Below are the code and all the weights of a small trained network. Each question names an input and a class and asks about switching units off, where a switched-off unit gives its printed mean instead of its output.

import numpy as np


def w(rows, s, z=0):
    codes = np.array(rows[::2]) - 128.0
    scale = np.full(codes.shape[1], s)
    scale[-1] = z or s
    return codes * scale


def f(y):
    return np.maximum(y, 0)


def log_softmax(a):
    a = a - a.max(-1, keepdims=True)
    return a - np.log(np.exp(a).sum(-1, keepdims=True))


def net(x, mask):
    res = np.array(x, float).reshape(1, 7) / 4 @ E
    y = f(res @ A[0][:, :-1].T + A[0][:, -1])
    res = res + np.where(mask, y, B[0][:, -1]) @ B[0][:, :-1]
    return log_softmax(res[-1] @ U[:, :-1].T + U[:, -1])


A, B = {}, {}
E = w([
[125,126,130,129,123],'x0',
[254,96,144,187,95],'x1',
[129,133,142,135,143],'x2',
[144,36,202,34,138],'x3',
[64,31,71,202,173],'x4',
[125,127,132,130,126],'x5',
[105,111,125,129,84],'x6',
],0.0091)
A[0] = w([
[201,98,184,77,85,95],'n0',
[115,154,116,139,124,156],'n1',
[203,81,109,240,123,141],'n2',
[77,162,163,62,149,252],'n3',
[136,237,134,142,76,186],'n4',
[211,112,164,143,109,119],'n5',
[184,106,156,165,100,199],'n6',
[119,3,139,109,173,57],'n7',
[130,132,141,137,77,211],'n8',
[112,159,126,140,121,140],'n9',
[70,141,110,132,158,247],'n10',
[133,118,136,51,103,183],'n11',
[61,135,68,172,148,113],'n12',
],0.014,0.0034)
B[0] = w([
[98,83,170,170,199,222],'n0',
[134,92,110,132,148,165],'n1',
[167,110,185,128,3,246],'n2',
[58,194,147,108,153,219],'n3',
[175,128,46,48,128,246],'n4',
[142,49,109,140,169,206],'n5',
[192,69,136,107,136,201],'n6',
[190,172,46,56,140,214],'n7',
[160,142,116,109,156,168],'n8',
[152,108,85,140,124,162],'n9',
[129,144,75,182,173,209],'n10',
[73,153,160,121,161,194],'n11',
[118,105,121,223,134,228],'n12',
],0.019,0.011)
U = w([
[142,242,61,78,160,253],'0',
[146,87,166,221,224,148],'1',
[219,119,127,46,139,104],'2',
[156,179,218,166,18,3],'3',
[78,230,254,74,166,37],'4',
],0.0092,0.0026)

Each question gives the input, the list of numbers given to net, and the class t.
The units are the neurons (one row each of A and B). Each row of codes is followed by its name. A weight is (code - 128) times the scale printed after its matrix; where a second scale follows, it is the last column's (A, B and U).
mask holds one flag per neuron, in row order. A switched-off neuron (its flag False) gives its mean, the last column of its row in B, instead of its output. The means were averaged over made-up inputs and are rounded, as every weight is.
A unit's drop is (log p(t) with every unit on - log p(t) with that unit switched off) / (log p(t) with every unit on - log p(t) with every unit switched off).
The circuit of an input: a set's keep is (log p(t) with only the set's units on - log p(t) with every unit switched off) / (log p(t) with every unit on - log p(t) with every unit switched off). Starting from the 12 units with the biggest drops (on a tie, the unit counted first), units are removed one at a time, each time the one whose removal leaves the highest keep (on an exact tie, the one counted first), for as long as the keep stays at least 0.8.
units of the circuit, in order: the units of the circuit, biggest drop first
unit that matters most: the unit with the biggest drop
top k neurons: the k neurons with the biggest drops, biggest first
drop when u is switched off: that unit's drop, to one decimal
input [-2,4,0,-8,1,2,4], class 3: units of the circuit, in order	[n2]
input [1,-1,-1,0,-2,-3,-6], class 0: top 2 neurons	[n2; n0]
input [1,8,-3,2,5,2,1], class 2: top 2 neurons	[n7; n6]
input [6,1,3,7,-7,0,-7], class 1: top 2 neurons	[n0; n5]
input [-6,1,6,-5,4,5,-2], class 3: top 2 neurons	[n2; n0]
input [4,1,-5,-6,6,6,6], class 3: top 3 neurons	[n2; n0; n5]
input [7,1,5,-7,2,0,3], class 3: top 4 neurons	[n2; n0; n5; n7]
input [-8,-4,-8,1,-7,-4,-4], class 4: top 2 neurons	[n7; n3]
input [-1,0,-3,5,1,8,5], class 0: units of the circuit, in order	[n7; n2]
input [-6,1,2,-7,-5,7,5], class 2: top 2 neurons	[n3; n10]
input [-8,-2,5,-1,-1,3,4], class 0: top 2 neurons	[n0; n2]
input [-6,1,-2,1,-7,-1,-7], class 1: top 2 neurons	[n0; n7]
input [-7,2,-6,5,-1,1,1], class 1: top 3 neurons	[n0; n4; n2]
input [-5,-2,5,4,0,-7,-7], class 4: unit that matters most	n4
input [5,-3,2,1,2,6,4], class 0: units of the circuit, in order	[n0; n2]
input [4,3,0,-5,5,7,-1], class 3: drop when n2 is switched off	0.6
input [-2,-7,4,6,3,-2,1], class 0: drop when n12 is switched off	0.0
input [0,0,1,2,4,-3,-4], class 0: drop when n6 is switched off	0.3
